Below is a small trained network, with its code and all its weights. Each question gives an input and a target symbol and asks what happens when units are switched off, that is, made to give their printed mean instead of their output.

import numpy as np


def w(rows, s, z=0):
    codes = np.array(rows[::2]) - 128.0
    scale = np.full(codes.shape[1], s)
    scale[-1] = z or s
    return codes * scale


def norm(h):
    return h / np.sqrt((h * h).mean(-1, keepdims=True) + 1e-5)


def f(y):
    return np.maximum(y, 0)


def softmax(a):
    e = np.exp(a - a.max(-1, keepdims=True))
    return e / e.sum(-1, keepdims=True)


def log_softmax(a):
    a = a - a.max(-1, keepdims=True)
    return a - np.log(np.exp(a).sum(-1, keepdims=True))


def net(x, mask):
    ids = ['ΓΘΛΠΣαβεζμξφ'.index(c) for c in x.split()]
    T = len(ids)
    res = E[ids] + P[:T]
    r = norm(res)
    for j in range(2):
        rows = slice(2 * j, 2 * j + 2)
        q, k, v = (r @ M[0][rows].T for M in (Q, K, V))
        z = softmax(np.where(np.tri(T) > 0, q @ k.T / 2**0.5, -1e9)) @ v
        o = O[0][rows]
        res = res + np.where(mask[j], z, o[:, -1]) @ o[:, :-1]
    y = f(norm(res) @ A[0][:, :-1].T + A[0][:, -1])
    res = res + np.where(mask[2:14], y, B[0][:, -1]) @ B[0][:, :-1]
    return log_softmax(norm(res)[-1] @ U[:, :-1].T + U[:, -1])


Q, K, V, O, A, B = {}, {}, {}, {}, {}, {}
E = w([
[171,210,48,56,78],'Γ',
[173,157,110,151,152],'Θ',
[205,133,30,104,136],'Λ',
[121,152,157,121,119],'Π',
[109,174,197,133,134],'Σ',
[174,118,8,81,78],'α',
[101,119,104,103,153],'β',
[157,163,96,199,184],'ε',
[93,202,197,70,114],'ζ',
[55,214,207,53,209],'μ',
[152,58,171,132,32],'ξ',
[190,158,230,146,157],'φ',
],0.017)
P = w([
[121,144,28,91,94],'0',
[69,103,93,133,133],'1',
[172,45,101,16,208],'2',
[180,215,72,206,102],'3',
[64,100,107,132,126],'4',
[189,67,167,51,193],'5',
[159,201,101,203,88],'6',
[61,101,113,133,124],'7',
[240,127,190,20,118],'8',
[150,209,112,200,83],'9',
[62,100,111,133,125],'10',
[249,126,220,64,107],'11',
[139,212,126,199,88],'12',
],0.014)
Q[0] = w([
[65,120,158,208,126],'H1',
[196,215,188,161,92],'H1',
[99,156,110,79,249],'H2',
[25,92,79,107,177],'H2',
],0.019)
K[0] = w([
[60,161,134,183,102],'H1',
[165,111,251,123,92],'H1',
[154,124,44,141,253],'H2',
[120,120,22,151,136],'H2',
],0.019)
V[0] = w([
[45,175,27,113,104],'H1',
[111,35,107,178,2],'H1',
[196,65,78,199,156],'H2',
[138,78,67,131,81],'H2',
],0.0086)
O[0] = w([
[39,63,197,78,110,51],'H1',
[152,81,51,114,2,3],'H1',
[209,108,69,141,95,156],'H2',
[150,100,125,113,2,107],'H2',
],0.0066,0.0045)
A[0] = w([
[129,79,121,122,155,49],'N1',
[134,57,130,189,195,59],'N2',
[216,126,136,164,102,136],'N3',
[133,57,46,188,180,121],'N4',
[51,110,50,117,157,144],'N5',
[159,81,217,176,100,59],'N6',
[123,110,212,129,68,111],'N7',
[155,30,148,108,196,3],'N8',
[187,103,81,167,75,29],'N9',
[80,173,89,189,122,147],'N10',
[252,141,201,26,104,154],'N11',
[147,111,140,67,144,18],'N12',
],0.016,0.0044)
B[0] = w([
[148,154,90,90,152,144],'N1',
[58,161,51,86,91,173],'N2',
[209,79,139,141,145,203],'N3',
[130,133,240,81,146,200],'N4',
[141,63,55,196,125,184],'N5',
[41,97,114,59,86,148],'N6',
[184,143,151,176,160,163],'N7',
[210,109,110,14,155,166],'N8',
[104,250,141,144,105,172],'N9',
[120,201,130,194,81,192],'N10',
[162,50,142,14,223,255],'N11',
[87,158,117,72,121,149],'N12',
],0.021,0.0098)
U = w([
[191,151,169,110,32,78],'Γ',
[23,191,143,97,108,124],'Θ',
[108,51,195,119,51,118],'Λ',
[122,96,79,152,114,155],'Π',
[102,146,207,174,106,123],'Σ',
[109,101,84,157,69,152],'α',
[190,106,187,145,203,159],'β',
[71,207,107,122,219,31],'ε',
[115,129,129,31,139,160],'ζ',
[49,106,124,176,190,124],'μ',
[143,51,136,215,123,117],'ξ',
[140,142,1,142,158,3],'φ',
],0.014,0.0063)

Each question gives the input, a string of symbols that net reads in full, and the target symbol t.
The units are the heads (2 rows each of Q, K, V and O) and the neurons (one row each of A and B). Each row of codes is followed by its name. A weight is (code - 128) times the scale printed after its matrix; where a second scale follows, it is the last column's (O, A, B and U).
mask holds one flag per unit, heads first, then neurons. A switched-off unit (its flag False) gives its mean, the last column of its rows in O or B, instead of its output. The means were averaged over made-up inputs and are rounded, as every weight is.
A unit's drop is (log p(t) with every unit on - log p(t) with that unit switched off) / (log p(t) with every unit on - log p(t) with every unit switched off).
The circuit of an input: a set's keep is (log p(t) with only the set's units on - log p(t) with every unit switched off) / (log p(t) with every unit on - log p(t) with every unit switched off). Starting from the 12 units with the biggest drops (on a tie, the unit counted first), units are removed one at a time, each time the one whose removal leaves the highest keep (on an exact tie, the one counted first), for as long as the keep stays at least 0.8.
units of the circuit, in order: the units of the circuit, biggest drop first
most important unit: the unit with the biggest drop
top k neurons: the k neurons with the biggest drops, biggest first
drop when u is switched off: that unit's drop, to one decimal
input ε Σ φ α ε Λ φ Λ, target Γ: units of the circuit, in order : (H2, N11, N4, H1)
input Θ Θ Π ε ξ ε α, target Γ: most important unit : N3
input α μ ξ Θ, target Γ: units of the circuit, in order : (H1, N11)
input Θ β ε ε Θ φ Π β Π Π φ, target ε: units of the circuit, in order : (H2, N2, N11)
input α ζ ζ Γ Θ Π φ ε ζ α μ ε ξ, target Γ: units of the circuit, in order : (N9, H1)
input ζ Λ ε Γ φ Θ α Θ Θ Π α Π ξ, target Γ: units of the circuit, in order : (N9, N6, H1, N3)
input α ε ε Θ μ ε Θ ξ ξ φ ξ Θ Π, target Γ: top 2 neurons : (N3, N5)
input Π ε φ Θ Π, target ξ: top 2 neurons : (N11, N7)
input Θ ξ β ε ζ, target β: units of the circuit, in order : (N7, H2, N2)
input Θ Λ φ β β Π Π Θ ξ Σ, target Γ: top 2 neurons : (N3, N5)
input α β Θ α Π, target ξ: top 3 neurons : (N7, N11, N4)
input Θ Γ ξ ξ Θ Θ Σ Γ, target φ: drop when N4 is switched off : 0.5
input Θ ξ φ Π ε Θ β β Θ β ε, target Θ: drop when N2 is switched off : 0.8
input Θ ε Π φ ζ, target β: drop when N6 is switched off : 0.1
input Θ α Γ ξ Θ φ Θ Θ ξ ξ ξ α β, target Γ: most important unit : H1
